+0.02, -0.76, -4.76, -0.27, -0.73
+0.02, -3.05, -4.54, -0.54, +0.97
+0.02, -1.15, -0.45, +0.52, +0.55
Out: +0.97

-4.87, -1.39, +4.13, -2.38, +1.13
-2.37, -0.44, +1.69, -0.78, +0.81
-3.75, -1.10, +2.93, -1.39, +1.09
Out: +0.81

-3.59, -5.82, +5.44, -1.72, -1.02, +0.02
-4.46, +0.32, -3.69, -1.62, -0.29, -0.22
-1.27, +2.31, -1.73, -0.92, +3.40, +6.41
Out: -0.22

-0.02, -1.24, -0.48, -2.86, -1.34, +1.30
+5.99, -0.92, +2.43, -4.90, -4.20, +3.08
+4.31, -0.53, -3.25, -3.90, -6.00, +2.07
Out: +3.08

+1.25, -3.73, -5.92, -2.17, -2.75, +2.31
-0.18, +0.24, +1.35, +3.01, -1.31, -1.46
-0.26, +1.35, -1.92, -2.58, +2.43, +1.51
Out: -1.46

-0.33, +1.54, -3.45, +0.79, +1.37, -0.46, -0.62
-0.17, -3.74, -2.14, +0.83, +6.08, -0.90, -2.68
-1.23, +2.74, +2.85, +0.58, +4.74, +1.49, -1.41
Out: -2.68
---
[138 202  80  29]
138

[35 21 53  9 80 36 77]
77

[[823  35 803  56  51 761]
 [ 49  41 798  55 802 813]
 [809 800  34 811  52  45]]
813

[[196 101 145 179 190 161]
 [171 161 203 124 114  89]
 [ 85  95  48 118  88 116]]
196

[-250 -502  910   61  716 -223]
716

[404 632  64 819 108 700]
700
---
-3.44, -4.77, -0.03, +0.03 value +0.03
+6.55, -4.74, +1.10, +0.74, -1.43 value -1.43
+2.25, -1.18, -5.20, +0.71, -1.80, -1.62, -6.14 value -6.14
+6.19, +1.22, -1.50, +3.43 value +3.43
+3.20, +0.13, +2.70, +4.61, -0.33, +4.15 value +4.15
-0.24, -3.87, +4.74, +0.83, -3.48, -4.70, +3.55 value +3.55
-2.65, +0.35, +5.40, -6.09, +2.82, +1.08 value +1.08
+4.52, -2.02, -0.97, -4.05, -1.10, +4.75 value +4.75
+6.45, +0.87, +1.85, -4.95 value -4.95
---
[15.0, 4.8, -9.7, 2.2, -11.0] Out: -9.7

[-103.256, -84.048, -40.446, 121.277, 164.566, 25.247, -170.725] Out: 121.277

[-0.57, 9.79, -9.42, -11.10, -8.08] Out: -9.42

[-1.71, -3.08, 5.82, -13.97, 12.92, -13.08, -12.04] Out: -13.97

[[123.336, 187.147, 210.827, 197.180, -148.348],
 [-25.910, 4.395, -163.853, 73.999, 31.710],
 [70.631, 31.710, 199.964, 31.710, 171.238]] Out: -163.853

[[0.182, -0.006, 0.063, 0.218, 0.190],
 [0.144, 0.066, 0.222, -0.165, -0.051],
 [0.031, 0.149, -0.013, -0.061, -0.157]] Out: 0.222

[-0.04, -0.12, -0.02, 0.14, 0.10] Out: -0.02

[-72.6, -150.1, 181.5, 68.0, 34.1] Out: 181.5

[[38.3, 94.1, 135.5, -212.2, -124.9, 190.1, -224.6],
 [76.9, -37.4, -145.4, -34.7, -33.3, -100.8, -67.4],
 [227.4, 47.5, -123.2, -158.7, -79.8, 110.8, 32.5]] Out: -34.7
---
 255   261   219   223   261   269   295   163   196   248
 247   141   196   180   196   196   210   172   167   213
 194   230   196   214   203   183   216   196   186   188
 821   -72   436  -197  -488  -202   178   163  -147  -704
 220   187    89   153   163   130   157   213   175   196
 196   185   191   214   220   205   231   219   206   224
 172   153   207   200   182   185   198   176   196   199
  17   -28   470  -416   196   196   196  -780   291  -431
 220   188   177   191   220   220   214   168   232   208
-153   196  -168  -184   644  -117   273   196  -265   519
 182   196   192   258   148   216   230   139   203   161
 865   -51   196  -194  -432  -188   196   185  -134  -720
=> -720

 244   -32   327   275   194   362   322   -68
 200     6   375   189   147   266   324  -227
 356    48   268   262   170   445   360  -189
 141   -82   329   323   226   309   310    53
-576    85  -200   369   162   233    86   336
 -45   -70   123   456   347   357   258   398
 830   111   378  -133   -37    23   164  -109
 847    35   318   -27   113   147   188   -50
 727    61   304   -24    21   312   145   -50
-465   102   -67   257   200   -87    14   249
-222   -56   210   328   274   260   264   322
 704   111   240  -102    -1   190   118   -98
=> -98

-22  -13  -20  -12   24   27    4   13
 12   13   16  -14   46  -16  -26  -20
 11   13   23  -27  -40  -18    1   -3
-24  -18  -30   22   -2   32   19   19
 -4  -10  -17    8  -15   13   21   15
=> 15

535  576  627  478  599  731  595
578  496  570  582  600  726  415
469  595  574  497  540  682  572
569  559  599  488  611  693  619
516  554  609  508  580  782  492
468  599  614  482  576  742  577
500  576  615  497  578  774  534
628  514  562  539  553  659  476
586  496  560  577  585  707  428
338  236  699  341  526  632  616
531  555  589  516  571  727  529
=> 529

 38    3   14   -5   47   -6    6
 33    2   15   -3   35  -24   12
 10   10   -1    7   26   43    0
  0  -16    0  -43    3  -13    7
  4   14   22   26   -8   37   13
 11    6   29   16    0   20   11
  0    2   27   11  -15    4   11
 -3    4  -16  -10   11    5    7
 11  -17   -7  -40   26  -11    0
  7   -8    4  -25   14   29    1
=> 1

-136   126   100   158   659  -327  -234   524  -834   326   197
 161  -714   210    -4   -46    65   222    61   934  -426   362
 175   173   201    26   431    98   823   132  -351   647  -866
 156   230    57    57   733  -398   767  -488  -131   383    34
-196   -25    98   388   868  -618   858   188  -719   468  -228
  72   108   -98   791  -295   256   502  -501   294   181    39
 177   128   935  -533   655   -66  -494   338   -63  -125    43
 311    95   700   330  -331   558  -868  -115   211  -182    -5
 -15    87   235   137   153   751  -717   714  -341  -224   532
 268   -88  -168   189   329     3   980  -422   310    93  -766
 166  -223   144   297   142   776   395   -86   546  -770   -51
=> -51
---
((640, 846, 701, 620, 230), (466, 681, 556, 281, 578), (506, 641, 566, 368, 647)) ==> 368
((7301, 3971, 3200, 3434, 3733, 3245), (6773, 3807, 3405, 3507, 3649, 3328), (4832, 8563, 4528, 3424, 3476, 3458)) ==> 3476
((17, 65, 77, 48), (52, 12, 12, 92), (37, 82, 93, 53)) ==> 93
((21, 64, 33, 65), (52, 29, 37, 44), (91, 58, 28, 64)) ==> 28
((449, 583, -381, -935), (120, -197, 748, -947), (324, 989, -396, -915)) ==> -396
((5022, 5716, 8683, 4375, 7238, 5739, 4724), (8344, 7457, 4836, 4766, 4719, 7548, 8058), (2123, 2916, 4681, 7460, 6320, 2889, 2084)) ==> 2889
---
[[ -91.6 -129.4 -154.5  168.3  197.2 -129.7 -117.7]
 [-196.1  -24.9  -44.2 -129.3 -104.4  -52.5  115.0]] => -154.5

[[ 0.2  0.1 -0.3 -0.4  0.5  0.5  1.3]
 [ 0.7 -1.3 -1.5 -1.5 -1.2 -0.1 -0.7]
 [-0.5  0.7 -1.3  0.5  0.9  1.5  0.5]] => -0.3

[ 164.1  -86.8  -20.4 -110.8    6.2  -34.6] => -20.4

[[  1.66 -16.33   6.34   8.45  -1.63  20.63 -16.99]
 [ -0.15  -9.64   6.78   8.44  -5.07   5.80   7.50]
 [  1.66  -7.93   6.34   6.35  -5.07   5.80  -8.81]] => 6.34

[-0.39 -0.01  0.37 -1.06 -0.26  1.76] => 0.37

[[-0.18  0.19  0.03 -0.01]
 [ 0.06 -0.05  0.19  0.13]] => 0.03

[ -6.44   6.99 -14.86   0.65  -2.38  15.22] => -14.86

[ 0.083  0.008  0.164 -0.059  0.177 -0.143  0.013] => 0.164

[[ 184.54 -207.99    2.80 -193.36 -237.34  233.01]
 [ -82.29  213.73 -241.33  164.61  219.45  -71.52]
 [  60.35   -7.34  197.56 -170.11   37.60   72.33]] => 2.80
---
array([[ 17.943,  -0.916,   4.677,  -8.503,   6.381,   6.245],
       [ 13.624,  -1.666,  10.150,  -1.165,  10.249,   6.245],
       [-21.787,  -3.826, -12.311,   0.574, -11.116,   6.245]]) → 17.943, 13.624

array([ 0.98, -0.22, -0.65, -0.54, -1.73,  1.82]) → 1.82, 0.98

array([[ 0.19,  0.10, -0.08,  0.02, -0.09, -0.16],
       [-0.01,  0.21, -0.21,  0.02,  0.00,  0.06]]) → 0.21, 0.19

array([ -8.512, -11.010,   8.951,  12.315]) → 12.315, 8.951

array([[  81.130,   31.337,   13.450, -128.153,  -35.595,  -53.656],
       [  -0.183,   49.304, -165.809,  192.011, -105.885,  -33.730]]) → 192.011, 81.130

array([[ -1.8,  -0.9,  -3.2,  -2.4],
       [ -3.7, -14.7,  -0.7,  -6.0],
       [-16.7, -12.3,  13.7,   9.9]]) → 13.7, 9.9

array([[ -6.77,   7.52,   8.69,  -8.23,  -1.91,  -7.47,   1.35],
       [  6.80,  15.21, -12.12,  -8.38,  -4.10, -11.56,  -2.43]]) → 15.21, 8.69

array([[ -51.9,  -84.2,  -75.4,   98.2,  127.5],
       [   2.1,  -40.8, -122.5,  147.1,   -6.7]]) → 147.1, 127.5

array([-15.6,   1.9,   3.1, -14.6,  15.2]) → 15.2, 3.1
